Below is a small trained network, with its code and all its weights. Each question gives an input and a class and asks what happens when units are switched off, that is, made to give their printed mean instead of their output.

import numpy as np


def w(rows, s, z=0):
    codes = np.array(rows[::2]) - 128.0
    scale = np.full(codes.shape[1], s)
    scale[-1] = z or s
    return codes * scale


def f(y):
    return y / 2 * (1 + np.tanh(0.7978845608 * (y + 0.044715 * y**3)))


def log_softmax(a):
    a = a - a.max(-1, keepdims=True)
    return a - np.log(np.exp(a).sum(-1, keepdims=True))


def net(x, mask):
    res = np.array(x, float).reshape(1, 3) / 4 @ E
    y = f(res @ A[0][:, :-1].T + A[0][:, -1])
    res = res + np.where(mask, y, B[0][:, -1]) @ B[0][:, :-1]
    return log_softmax(res[-1] @ U[:, :-1].T + U[:, -1])


A, B = {}, {}
E = w([
[163,229,117,197,137,165,108,88,3,69],'x0',
[120,147,31,87,104,94,41,61,209,68],'x1',
[234,92,48,233,31,113,194,101,158,150],'x2',
],0.0071)
A[0] = w([
[197,101,66,213,75,102,181,106,136,131,106],'n0',
[128,165,59,111,80,120,50,57,172,89,40],'n1',
[57,153,147,74,151,146,70,165,95,132,44],'n2',
[147,105,177,155,162,203,183,194,92,194,109],'n3',
[122,129,200,160,126,205,194,219,83,185,91],'n4',
[215,93,76,186,77,135,179,98,160,163,100],'n5',
[99,17,151,87,114,62,147,182,254,205,47],'n6',
[127,144,53,103,121,148,83,78,190,72,19],'n7',
[176,221,131,183,118,196,102,87,64,38,9],'n8',
[104,143,69,80,111,98,42,104,169,22,73],'n9',
],0.006,0.0014)
B[0] = w([
[37,72,182,102,231,186,136,55,110,89,223],'n0',
[158,113,120,145,102,169,73,134,186,226,208],'n1',
[64,80,181,91,205,150,117,130,120,106,178],'n2',
[173,116,140,149,58,171,74,153,220,211,184],'n3',
[143,110,132,160,68,168,71,177,184,216,194],'n4',
[3,110,181,47,202,186,126,92,183,64,220],'n5',
[85,238,29,239,203,52,173,118,49,194,255],'n6',
[184,101,159,150,102,163,47,188,140,212,192],'n7',
[111,212,55,170,180,88,135,116,109,191,202],'n8',
[130,97,124,141,90,178,53,193,159,193,220],'n9',
],0.0063,0.0067)
U = w([
[100,240,53,234,184,53,146,119,72,166,105],'0',
[16,44,213,33,198,219,131,98,147,82,108],'1',
[207,64,150,148,2,203,89,179,196,192,89],'2',
[159,102,131,99,72,75,160,127,113,69,255],'3',
[229,60,146,64,50,10,179,116,92,54,9],'4',
],0.0071,0.0056)

Each question gives the input, the list of numbers given to net, and the class t.
The units are the neurons (one row each of A and B). Each row of codes is followed by its name. A weight is (code - 128) times the scale printed after its matrix; where a second scale follows, it is the last column's (A, B and U).
mask holds one flag per neuron, in row order. A switched-off neuron (its flag False) gives its mean, the last column of its row in B, instead of its output. The means were averaged over made-up inputs and are rounded, as every weight is.
A unit's drop is (log p(t) with every unit on - log p(t) with that unit switched off) / (log p(t) with every unit on - log p(t) with every unit switched off).
The circuit of an input: a set's keep is (log p(t) with only the set's units on - log p(t) with every unit switched off) / (log p(t) with every unit on - log p(t) with every unit switched off). Starting from all 10 units, units are removed one at a time, each time the one whose removal leaves the highest keep (on an exact tie, the one counted first), for as long as the keep stays at least 0.8.
units of the circuit, in order: the units of the circuit, biggest drop first
most important unit: the unit with the biggest drop
top k neurons: the k neurons with the biggest drops, biggest first
drop when u is switched off: that unit's drop, to one decimal
input [4,-5,1], class 2: most important unit => n6
input [3,-5,6], class 1: units of the circuit, in order => (n0 n5)
input [3,2,4], class 1: units of the circuit, in order => (n6 n0)
input [-6,6,3], class 0: top 3 neurons => (n6 n3 n4)
input [7,-8,8], class 1: units of the circuit, in order => (n0 n5)
input [4,5,3], class 2: top 2 neurons => (n6 n1)
input [-1,3,-3], class 3: top 2 neurons => (n5 n0)
input [-1,4,5], class 1: units of the circuit, in order => (n5 n0)
input [-6,-7,-1], class 2: top 4 neurons => (n3 n4 n8 n0)
input [4,-8,-5], class 2: units of the circuit, in order => (n4 n3)
input [4,-7,6], class 2: top 3 neurons => (n3 n4 n6)
input [-4,-8,-1], class 2: drop when n3 is switched off => 0.2
input [1,-1,2], class 3: drop when n5 is switched off => 0.1
input [5,-6,-2], class 2: most important unit => n6
input [-5,0,-1], class 0: drop when n8 is switched off => 0.0
